Below is a small trained network, with its code and all its weights. Each question gives an input and a class and asks what happens when units are switched off, that is, made to give their printed mean instead of their output.

import numpy as np


def w(rows, s, z=0):
    codes = np.array(rows[::2]) - 128.0
    scale = np.full(codes.shape[1], s)
    scale[-1] = z or s
    return codes * scale


def f(y):
    return y / 2 * (1 + np.tanh(0.7978845608 * (y + 0.044715 * y**3)))


def log_softmax(a):
    a = a - a.max(-1, keepdims=True)
    return a - np.log(np.exp(a).sum(-1, keepdims=True))


def net(x, mask):
    res = np.array(x, float).reshape(1, 5) / 4 @ E
    y = f(res @ A[0][:, :-1].T + A[0][:, -1])
    res = res + np.where(mask, y, B[0][:, -1]) @ B[0][:, :-1]
    return log_softmax(res[-1] @ U[:, :-1].T + U[:, -1])


A, B = {}, {}
E = w([
[218,174,93,55],'x0',
[147,60,202,70],'x1',
[126,127,128,128],'x2',
[97,255,240,147],'x3',
[45,147,99,39],'x4',
],0.0056)
A[0] = w([
[188,203,81,8,44],'n1',
[113,178,162,133,45],'n2',
[137,212,181,130,118],'n3',
[160,125,103,116,1],'n4',
[191,138,138,185,94],'n5',
[95,110,110,174,2],'n6',
[210,142,134,117,64],'n7',
[125,178,158,131,51],'n8',
[48,158,88,28,61],'n9',
[176,164,116,89,36],'n10',
[6,78,149,169,68],'n11',
[86,159,131,104,127],'n12',
[98,234,49,177,151],'n13',
[193,121,154,180,42],'n14',
[78,139,115,69,234],'n15',
[138,81,36,114,64],'n16',
[109,90,124,138,46],'n17',
[139,91,222,41,116],'n18',
[171,111,155,195,31],'n19',
[208,148,128,158,68],'n20',
],0.014,0.0054)
B[0] = w([
[125,234,154,127,224],'n1',
[180,136,82,99,157],'n2',
[115,99,72,63,238],'n3',
[171,174,97,110,113],'n4',
[111,106,93,173,161],'n5',
[160,165,147,115,120],'n6',
[112,174,137,149,146],'n7',
[161,123,101,100,153],'n8',
[146,111,48,213,210],'n9',
[134,181,127,129,139],'n10',
[157,253,137,124,200],'n11',
[126,113,100,133,165],'n12',
[183,84,221,142,254],'n13',
[120,124,85,181,146],'n14',
[83,92,112,160,237],'n15',
[167,87,120,54,202],'n16',
[177,152,122,117,122],'n17',
[209,84,201,146,212],'n18',
[139,161,73,175,144],'n19',
[125,153,121,168,150],'n20',
],0.037,0.0063)
U = w([
[114,100,77,183,128],'0',
[109,168,130,124,143],'1',
[138,86,75,66,98],'2',
[104,102,130,137,253],'3',
[136,83,164,148,77],'4',
[4,84,148,131,103],'5',
[21,122,136,87,71],'6',
],0.012,0.017)

Each question gives the input, the list of numbers given to net, and the class t.
The units are the neurons (one row each of A and B). Each row of codes is followed by its name. A weight is (code - 128) times the scale printed after its matrix; where a second scale follows, it is the last column's (A, B and U).
mask holds one flag per neuron, in row order. A switched-off neuron (its flag False) gives its mean, the last column of its row in B, instead of its output. The means were averaged over made-up inputs and are rounded, as every weight is.
A unit's drop is (log p(t) with every unit on - log p(t) with that unit switched off) / (log p(t) with every unit on - log p(t) with every unit switched off).
The circuit of an input: a set's keep is (log p(t) with only the set's units on - log p(t) with every unit switched off) / (log p(t) with every unit on - log p(t) with every unit switched off). Starting from the 12 units with the biggest drops (on a tie, the unit counted first), units are removed one at a time, each time the one whose removal leaves the highest keep (on an exact tie, the one counted first), for as long as the keep stays at least 0.8.
circuit, biggest first: the units of the circuit, biggest drop first
most important unit: the unit with the biggest drop
top k neurons: the k neurons with the biggest drops, biggest first
drop of u: that unit's drop, to one decimal
input [7,-3,1,-6,1], class 1: top 2 neurons => [n1; n3]
input [-4,1,-1,-4,2], class 1: circuit, biggest first => [n11]
input [5,-2,1,-4,3], class 1: top 3 neurons => [n1; n3; n18]
input [4,6,-5,7,5], class 2: top 3 neurons => [n3; n13; n2]
input [-4,-7,-2,-2,-4], class 4: top 2 neurons => [n13; n3]
input [-3,-3,1,-1,-2], class 5: top 2 neurons => [n18; n9]
input [-2,-4,-4,4,2], class 2: top 3 neurons => [n18; n3; n1]
input [0,7,-2,5,1], class 4: top 2 neurons => [n18; n16]
input [5,3,1,3,-1], class 1: circuit, biggest first => [n13; n1]
input [1,-8,3,5,-8], class 0: top 2 neurons => [n5; n19]
input [6,-1,-4,-1,-7], class 0: top 2 neurons => [n5; n14]
input [1,6,0,0,7], class 0: top 2 neurons => [n9; n13]
input [7,-2,-8,8,-6], class 2: top 3 neurons => [n3; n8; n2]
input [-4,-5,4,-5,1], class 2: top 2 neurons => [n16; n1]
input [-4,8,-7,3,-4], class 4: circuit, biggest first => [n18]
input [-3,-6,2,-2,2], class 4: top 2 neurons => [n13; n3]
input [-8,-6,6,5,-6], class 1: top 4 neurons => [n11; n9; n15; n18]
input [5,4,6,8,7], class 2: top 2 neurons => [n3; n2]
input [3,1,5,6,8], class 0: drop of n9 => 1.0
input [0,0,6,-8,-7], class 2: most important unit => n16
input [-7,7,4,7,-3], class 1: drop of n19 => 0.1
input [4,-5,-3,7,-3], class 2: drop of n2 => 0.1
input [5,6,0,-3,-6], class 0: drop of n1 => 0.2
